[[2575 4046 4041 4606 5844 5303 6455 6784 7691 7714 9122 8955 9486]
 [7108 7293 8064 8480 8028 7370 7081 7688 6681 6515 6381 6273 7061]
 [6749 6522 7022 6565 6552 7311 6081 6677 5989 6215 5989 6538 6633]
 [9277 9249 8155 7601 7678 7028 6303 5296 5782 4936 4594 3570 4586]
 [5830 6367 5360 6966 7058 6703 6757 6845 6794 7468 7230 7489 8672]] Out: 4046

[[5200 7225 5343 3365 3413 3955 6484 5812 4701 4390 2910 3746]
 [6619 8211 3785 5045 5901 6212 8325 4109 4611 4658 4191 1930]
 [6270 3612 3219 3363 3491 3715 5273 4658 5624 6844 7477 6149]
 [5387 3742 5349 5781 4893 4232 1586 5570 5226 4163 4647 6865]
 [6234 5277 4166 5668 4576 7326 3635 5856 4468 3632 3860 5881]
 [4019 5663 3683 8454 8822 5644 5193 4492 4262 3584 6326 4986]] Out: 7225

[[292 460 655 544 551 525 618]
 [494 370 683 550 512 470 568]
 [565 592 651 172 493 478 428]
 [656 390 576 410 338 457 505]
 [587 791 625 542 386 691 542]
 [545 569 583 528 538 269 597]
 [416 471 284 432 509 477 703]
 [449 507 633 510 338 494 663]
 [533 570 575 601 501 522 609]
 [542 428 393 538 589 421 457]] Out: 460

[[41 27 53 24 60 43 35 42 85 35]
 [37 45  0 16 49 59 41 71 64 38]
 [30 56 57 78 51 75 30 57 30 25]
 [47 68 70 68 26 33 47 68 34 37]
 [27 57 52 32 30 57 24 31 63 38]
 [52 48 40 56 69 49 21 56 34 62]
 [48 28 94 21 19 42 16 33 49 37]] Out: 27

[[2 4 3 3 5 4 2 4 4 3 3]
 [2 5 2 3 4 5 5 4 4 6 5]
 [5 4 3 4 4 4 6 5 3 7 5]
 [4 3 4 4 5 2 1 4 4 3 2]
 [3 5 3 4 3 5 6 4 4 7 6]
 [6 4 5 5 4 4 6 4 3 6 5]
 [4 6 5 5 2 6 6 4 5 3 5]
 [4 5 5 4 2 6 4 3 5 1 4]
 [6 5 5 5 3 5 7 4 4 6 6]
 [3 6 5 4 3 6 4 3 5 1 4]
 [4 6 4 5 2 6 6 4 5 4 6]
 [7 3 5 4 4 3 4 4 3 5 4]] Out: 4

[[3285 6094 2322 2025 3165 4761 1819 6742 5648 8251 4541]
 [7314 1870 9246 6835 4640 8101 8006 3330 4685 4040 7159]
 [3489 2157 6925 2549 2787 6423 1326 6210 6541 8814 8699]
 [4270 2608 8119 4150 4030 2422 3107 7820 6596 3167 8156]
 [7956 3794 7062 1877 2882 2850 5914 2753 8191 4335 3835]
 [6805 8781 7737 5070 2010 6171 7803 4323 3780 6250 7944]
 [8710 4779 5466 7736 7209 8650 5811 7019 6265 4514 5226]
 [6057 3888 2148 5296 5075 1575 6695 2060 1748 7799 7862]] Out: 6094

[[231 561 380 510 542 317 680 536 807 560 291 341 621 400 525 591]
 [319 265 561 746 290 693 483 204 135 337 186 567 530 696 308 248]
 [442 590 336 258 544 230 463 589 721 545 559 343 440 239 514 608]
 [471 293 505 564 309 606 323 257  93 308 365 561 398 596 318 251]
 [141 529 456 659 518 389 775 462 724 526 217 371 689 505 491 574]
 [242 329 508 739 362 592 598 276 350 409 181 505 576 623 342 359]
 [514 592 286 171 540 197 408 650 758 532 633 320 369 171 559 595]
 [400 559 343 295 554 242 479 571 734 549 491 336 441 266 538 617]
 [571 601 289 113 553 153 349 663 702 526 668 311 317 138 579 612]
 [638 296 477 330 300 528 146 354  47 312 567 519 265 454 379 244]] Out: 561

[[494 328 459 345 326 306 458 411 306]
 [408 413 537 445 429 388 537 313 335]
 [436 385 736 476 463 352 736 154 195]
 [173 653 331 634 474 502 364 464 592]
 [292 530 705 583 365 298 728 256 324]
 [216 610 334 607 659 658 342 341 552]
 [308 513 834 603 358 249 860 169 233]
 [299 525 407 520 426 433 422 421 480]
 [429 394 157 357 352 408 166 617 483]
 [618 202 321 202 149 157 325 588 243]] Out: 328

[[515 202 247 597 562 408 731 613 574 679 445 176]
 [394 194 345 600 563 489 596 506 587 589 450 217]
 [512 287 369 598 567 485 604 582 584 675 494 275]
 [364 142 290 601 562 458 659 498 586 559 418 169]
 [754 572 521 597 588 540 574 720 587 816 623 506]
 [403 443 444 624 623 529 928 517 620 339 474 502]] Out: 202
---
[8637 5233 2933 3570 7341 7636 5490]	5490
[-733  470  884  567  197]	197
[82 24 42 55 57 59 67]	67
[248 141  23   4  96 204]	204
[-841  238 -215 -189  707]	707
[66 82 66 22 44]	44
[ 81  49  96  85 151 220  38]	38
---
-43,-15,-36,7,-3,-16 -> -15

16,42,24,-3,-11,46 -> 24

-19,21,-11,34,17,-21,-51 -> 17

-18,7,-2,52,0,51,8 -> 8

-23,2,-4,2,-21
-6,14,38,35,-7
25,41,-13,-14,32
-> 35

-1,0,0,4,1
-15,0,-1,-43,3
-> 1
---
-33 -3 -22 -10 4 -22 -38
-40 3 -24 -7 12 -24 -47
-40 15 -14 5 33 -18 -43
--> 33

-1 7 -7 -12 -9 -3 -6
-1 7 -7 -5 -9 -1 -13
-1 -5 -7 -9 -9 -3 57
--> -9

32 -41 -33 -3 23
35 19 18 18 2
-2 -27 18 2 -2
--> 18

-44 -16 13 -6 19 24
-17 -6 5 -2 7 9
-42 -15 13 -6 18 23
--> -6

1 -14 24 32 8
-33 -18 10 -50 14
-32 30 -17 -30 -3
--> -17

24 42 -23 -14 -13
16 13 23 -15 -2
7 1 -15 -25 3
--> -15

-13 1 22 -20 25 21 36
-25 -1 36 -34 21 14 25
39 46 -7 15 1 13 -22
--> 1
---
[[  4 -11 -24 -39  42 -34]
 [-11  17 -23   6   8 -46]
 [  9 -15  -9 -33  31  -8]
 [ -1  -7 -28 -34  36 -41]
 [ -2  28  -5  27   2 -22]
 [-11  14 -27  -1  14 -52]
 [ 16 -19  25 -12   3  49]
 [ -6  -3 -31 -27  28 -49]] yields -11

[[ 14  -5 -14 -15   2  33  -4   6 -13]
 [ -2   6  15 -17  -1  44  -5   6 -36]
 [  6  -1   1   1 -18  -1   3  -1  22]
 [ 13  -3   2  -8  -1  -3  -3   2  20]
 [-15  -2 -10   2  -4  27   3 -13 -50]
 [ 19  -5   7  10  -9  -2  -3 -17  -1]
 [ 10   5 -12   7   4  10  -3 -19 -53]] yields -15

[[ -8  45  -1  20   1 -37   9 -17   5   2  -2  18]
 [ -8  16  -1  10   1 -25  -6  -5  -6  19  -1  26]
 [ -8  33  -1   2   3 -30  19 -15   3  19  -2  15]
 [  7  26  -1  10   1   5  23  -8  19  19  -2  39]
 [ 10  26   1  41   9  10  17  10   3  12   9  53]] yields -8

[[ 38   4  21 -23  21   4  18 -21  -2  39  26]
 [  1  -7  24   3   4  31 -10  14   5  42  -2]
 [ 29 -34  39 -22  14  14 -28 -36   2  33  36]
 [-23  25 -27  12 -38  -3  30   1  34 -38  10]
 [-24  36  14   2  15  39  37 -19  16  23  37]
 [-12  -5  10   7 -19  13 -10 -25 -42 -10  -2]
 [ 22  16   9   5   4  37 -43 -16 -13  25 -33]
 [-40  41  39  18  -3 -25  31  39 -32 -26  15]
 [-39  38  -6  -3  37  31  -9  18 -41   7 -10]
 [ 22 -29 -17 -22 -21  14   9 -15  26  18  25]
 [ 20 -29 -27 -21  25 -42   3  14  35 -15 -24]
 [ 29   6   0   8  35   7 -35 -38  10   7 -30]] yields 22

[[ 16   9 -20   9  15  18 -14  19   4  12   9  19  23 -11   3]
 [ -6   3 -13 -10  14  11  23 -21  15 -25   4  17  30 -21  42]
 [ 40   6 -19 -30 -20  38   8   4   3  15  33  37  29   7   6]
 [  2  42  -1 -20  10   2 -16   7  29  14  41  31  27 -26  36]
 [ 47  14  -8  -6   1  29 -16   9 -14  26   9  -1  38  -1   1]
 [ 13  40  -8  -7  -4  27 -11  21  14  -5  28  34  48 -15  19]
 [  8  32  28   4 -11  46 -16   9   3 -11  15  32  40  -6  -4]
 [ 13  -5  -4  33  20  20  13   7  -4 -15 -22  -2  10 -10  21]
 [ 26  -1  -8  -6  14  16   6  17  29   2   9  17  39  11  19]
 [ 28  32  17 -56 -10  48 -12  48  11  23  27  40  25   0   3]
 [ 24  29  17 -24   6  14  12  -3  35   8   8  54  21 -23  48]] yields 26
